Each row is followed by its group and then its class within the group.
[ -2  22  -6   1  19  11  -2 -14  -4 -14   3 -11  -3  -2   4 -11  -5   7
  -5 -13  15  -4 -26  36   0  -8  10   1  -3  -8  16   0   2   4   7   4
  13  -3   1   0   7]	[52]/<77>
[ 12  -1  24  17  22   0  33  -6  17   2 -10 -10  17   1  -2   0  31  47
  11  -1   6   3 -13   3   2   0 -20 -10   0   4 -16  13 -16  19  25 -19
   8 -48  12  -3 -18]	[52]/<77>
[ 10  11  -2   5   7 -13 -12  -2  -2  12  -7 -13  -2   8 -11   4   7  -2
   7   4   6  -2  -2  16  -9   6  -5  -6  -5 -14   0   2  -6  14  17  -5
  27  -4  -5  -2  -4]	[58]/<71>
[  5  10  -4  -2   7  -8 -20  -2   0   9 -10 -11  -6   6 -10   0   2  -4
   8   5  13  -3   1  18 -10   8  -7  -4  -6 -11   3  -2   3  11   8   2
  21  10  -6  -1   7]	[58]/<76>
[  8   9  -3  -2   8 -19 -17   0  -2  17  -9 -15   1   7 -12   1  -3 -16
  16   0   4   2   6  22 -12  13   0  -3  -5 -18   3  18   2  13  14  -8
  28  -3  -7  -7  -7]	[58]/<71>
[ 3  7  4  0 -1 -4 -1 -3  1  3 -1 -4 11 -1 -5  3  0 -3  6  2  1  2  7  4
 -4  5 -7  1 -4 -6  8 -4  7  8 -3 -3 13 -6 -6  4 -9]	[58]/<71>
[ 16   5  -3   1  14 -12  -9   4   1  18  -9  -7  -5   6  -8  -1   6  -2
   6   3  -1   2   2  18 -10  10   3  -1  -2  -9  -8   6   2   9  17  -3
  16 -12  -7 -13 -11]	[58]/<76>
[ 10   3   5  -4  17 -18  -5   7  -3  27  -8  -8  10   7  -5  -3  -2 -13
  10  -2  -4   4  11  23 -13  13   9   1  -3 -17   5   5  15  11  14  -4
  23 -19 -13 -13 -19]	[52]/<79>
[  1   7  -8  -6  21  -4  -6   4  -4  16  -6  -8   7   1  -5  -4 -10 -15
  10  -6   4  -1  -8  28  -6   3  13   3  -1 -15  10   0  15   6  13   0
  16 -11 -12 -14 -14]	[52]/<77>
[  1  19  -3  -2  26   0  -7   6  -3  11  -6 -10   7   3   0  -7  -9  -5
  12  -5   6  -3 -10  38   1   5  10   5  -5 -12   9   0  12   7  17   3
  12 -17 -15 -15 -15]	[52]/<77>
[ -1   4  -3  -3  16   5  -6  10  -8   6 -12 -10   3   6  -3  -5  -8 -13
  23   7  11  -7 -11  20   8   6  -3   5  -1 -10   3 -11   8   8   8  -4
   4   4 -10 -11 -11]	[58]/<76>
[ 12  12  10  10   7  -9   4  -2   5   3  -5  -9   5   4 -11   4  10   7
  14   1   3   2  -4  12  -1   5  -9  -6  -8 -11  -3   2  -8  15  17 -10
  21 -22  -6   2 -13]	[58]/<71>
[  5  14   2  -8  15  -8 -15   6   1  15  -5 -10   9   3  -1  -5  -9 -13
  14  -5   5   1  10  33  -4  13  11   2  -5 -18  16  -6  18   7   6   0
  11 -13 -16  -7 -15]	[52]/<79>
[  2   6  -1  -6  11  -6  -8   2   1   2  -4  -7  11   3  -4  -2  -6 -10
   9  -9   3   1   1  20  -8   4   7   3   0 -13   7  -1  12   5   5  -2
  13  -9  -8  -6 -10]	[52]/<77>
[  1  23  14  -1   3   2  -9 -16  10 -16   3 -11   2  -8   4  -6  -7   5
   0 -24  13   0  -9  35  -7   0   2   0  -3 -13  15 -12   1   4   0  -3
  12  -3  -2  12   5]	[52]/<79>
[  9  -1  -1  -2  18  -8 -14   8   0  22 -18  -8   0  12  -9   0   8   4
  10  11  10  -4  10   9 -10  15  -6  -2   0 -10  -6   3  10  10   9  -1
  17  -4  -8 -11  -5]	[58]/<76>
[ -2   0  -5 -16  25  -6 -10   2  -3  18 -15 -14   8   3  -4 -11 -10  -2
   6 -10   8   0  -5  23 -12   3   7   4   7 -13   7   7  18  10   8  -8
  19 -10  -9 -20  -9]	[52]/<77>
[ 10   6   5  -3  15 -15 -14   1   6  16 -13 -12  -2   6  -5  -5   6  10
   7  -6   7  -2   9  18 -10  12  -3  -5   0 -12  -6   7   1  12  14  -4
  17 -15  -4 -10   6]	[58]/<76>
[  5  -6   9 -12  13 -19 -11   3  13  18 -14 -11  18  -1  -5  -3 -14  -8
  26 -16   1   3  22  22 -10  16   8   4   3 -18  -1  -5  21  10   5  -8
  12 -18 -12 -11 -14]	[52]/<79>
[  8   5  -9  -1  17 -11 -12   3  -8  18 -12  -8  -3  10 -10  -2   1  -6
  11   5   4   0   3  14 -10   9  -2  -1  -4 -12   1   4   2  10  15   0
  20  -5  -9 -11  -6]	[58]/<76>
[  3  13   5   3   9   9  -6  -2  -2  -8  -3 -10   2   1   1  -5   3   8
   3  -4   9   4 -12  25   3   2  -4  -2  -3  -6   3  -2  -2   1   6   1
   5  -2   0   4   8]	[58]/<76>
[  3   8  -2  -6  21  -4  -7   7  -3  16  -5  -7  19   5  -6  -5 -15 -16
  13  -7   5   1   5  29  -4   6  10   6   1 -11  13  -3  24   5  11  -4
  11 -18 -17 -13 -21]	[52]/<79>
[  4   2  -7  -4  18 -16 -20   8  -5  25 -16 -14  -8  10  -8  -1   1  -7
   9   5   3  -5   8  20 -10  13  -3  -1  -1 -14  -6   1   3  12  18  -1
  20  -4 -10 -15  -4]	[58]/<76>
